Below is a small trained network, with its code and all its weights. Each question gives an input and a class and asks what happens when units are switched off, that is, made to give their printed mean instead of their output.

import numpy as np


def w(rows, s, z=0):
    codes = np.array(rows[::2]) - 128.0
    scale = np.full(codes.shape[1], s)
    scale[-1] = z or s
    return codes * scale


def f(y):
    return np.maximum(y, 0)


def log_softmax(a):
    a = a - a.max(-1, keepdims=True)
    return a - np.log(np.exp(a).sum(-1, keepdims=True))


def net(x, mask):
    res = np.array(x, float).reshape(1, 6) / 4 @ E
    y = f(res @ A[0][:, :-1].T + A[0][:, -1])
    res = res + np.where(mask, y, B[0][:, -1]) @ B[0][:, :-1]
    return log_softmax(res[-1] @ U[:, :-1].T + U[:, -1])


A, B = {}, {}
E = w([
[254,133,144],'x0',
[112,160,217],'x1',
[118,230,165],'x2',
[152,74,179],'x3',
[139,157,67],'x4',
[114,90,173],'x5',
],0.0095)
A[0] = w([
[109,22,85,50],'neuron 0',
[67,29,3,158],'neuron 1',
[85,171,65,124],'neuron 2',
[205,116,119,94],'neuron 3',
[143,99,136,188],'neuron 4',
[90,147,154,118],'neuron 5',
[176,111,113,75],'neuron 6',
[79,79,132,188],'neuron 7',
[77,114,137,250],'neuron 8',
[171,147,124,192],'neuron 9',
[53,39,84,175],'neuron 10',
[90,104,162,197],'neuron 11',
[174,87,152,184],'neuron 12',
[82,181,126,81],'neuron 13',
[112,201,190,87],'neuron 14',
[122,157,54,144],'neuron 15',
[95,106,132,186],'neuron 16',
[128,130,129,195],'neuron 17',
[184,55,142,182],'neuron 18',
[145,129,122,173],'neuron 19',
[247,118,116,126],'neuron 20',
[146,184,113,70],'neuron 21',
[110,74,78,108],'neuron 22',
[210,63,143,164],'neuron 23',
[106,136,116,143],'neuron 24',
[81,124,160,156],'neuron 25',
[97,102,195,180],'neuron 26',
[163,109,165,100],'neuron 27',
[110,117,111,86],'neuron 28',
[154,129,156,227],'neuron 29',
[141,201,106,1],'neuron 30',
],0.014,0.0072)
B[0] = w([
[64,130,177,183],'neuron 0',
[35,130,188,249],'neuron 1',
[68,144,155,193],'neuron 2',
[154,157,66,176],'neuron 3',
[133,174,112,172],'neuron 4',
[153,70,111,162],'neuron 5',
[139,139,115,153],'neuron 6',
[155,171,159,192],'neuron 7',
[254,188,242,212],'neuron 8',
[150,118,4,186],'neuron 9',
[123,194,233,222],'neuron 10',
[183,135,153,189],'neuron 11',
[122,170,114,192],'neuron 12',
[109,85,130,170],'neuron 13',
[93,39,86,189],'neuron 14',
[72,174,133,192],'neuron 15',
[177,174,155,174],'neuron 16',
[212,134,79,168],'neuron 17',
[144,191,180,209],'neuron 18',
[169,153,82,158],'neuron 19',
[131,171,85,216],'neuron 20',
[74,152,53,158],'neuron 21',
[30,129,174,172],'neuron 22',
[134,169,93,214],'neuron 23',
[131,151,147,153],'neuron 24',
[173,99,164,177],'neuron 25',
[162,144,161,197],'neuron 26',
[73,139,98,158],'neuron 27',
[109,125,135,137],'neuron 28',
[176,155,126,194],'neuron 29',
[58,149,77,155],'neuron 30',
],0.0071,0.012)
U = w([
[118,39,105,56],'0',
[66,1,76,2],'1',
[146,89,130,192],'2',
[55,189,73,84],'3',
[76,122,175,165],'4',
[126,127,64,139],'5',
[176,205,82,141],'6',
],0.009,0.0076)

Each question gives the input, the list of numbers given to net, and the class t.
The units are the neurons (one row each of A and B). Each row of codes is followed by its name. A weight is (code - 128) times the scale printed after its matrix; where a second scale follows, it is the last column's (A, B and U).
mask holds one flag per neuron, in row order. A switched-off neuron (its flag False) gives its mean, the last column of its row in B, instead of its output. The means were averaged over made-up inputs and are rounded, as every weight is.
A unit's drop is (log p(t) with every unit on - log p(t) with that unit switched off) / (log p(t) with every unit on - log p(t) with every unit switched off).
The circuit of an input: a set's keep is (log p(t) with only the set's units on - log p(t) with every unit switched off) / (log p(t) with every unit on - log p(t) with every unit switched off). Starting from the 12 units with the biggest drops (on a tie, the unit counted first), units are removed one at a time, each time the one whose removal leaves the highest keep (on an exact tie, the one counted first), for as long as the keep stays at least 0.8.
circuit, biggest first: the units of the circuit, biggest drop first
k most important neurons: the k neurons with the biggest drops, biggest first
drop when u is switched off: that unit's drop, to one decimal
input [2,-1,-8,7,0,3], class 6: circuit, biggest first : [neuron 23]
input [3,-8,-7,4,-6,2], class 3: circuit, biggest first : [neuron 23; neuron 20; neuron 1]
input [7,7,6,-2,-3,-5], class 3: circuit, biggest first : [neuron 8; neuron 14]
input [2,-4,2,-4,7,4], class 3: 2 most important neurons : [neuron 8; neuron 15]
input [-7,6,-2,2,-7,-5], class 6: 2 most important neurons : [neuron 1; neuron 8]
input [2,8,4,-5,3,-5], class 3: 3 most important neurons : [neuron 30; neuron 21; neuron 8]
input [-7,-3,-6,-6,8,-8], class 4: 2 most important neurons : [neuron 1; neuron 10]
input [1,6,8,-6,-1,0], class 5: 3 most important neurons : [neuron 14; neuron 1; neuron 10]
input [3,-2,3,-6,-3,6], class 5: drop when neuron 18 is switched off : 0.2
input [5,-2,2,-6,7,1], class 3: drop when neuron 16 is switched off : 0.1
input [0,-3,6,2,4,3], class 2: drop when neuron 28 is switched off : 0.0
input [-8,6,1,-7,2,1], class 4: drop when neuron 2 is switched off : 0.1
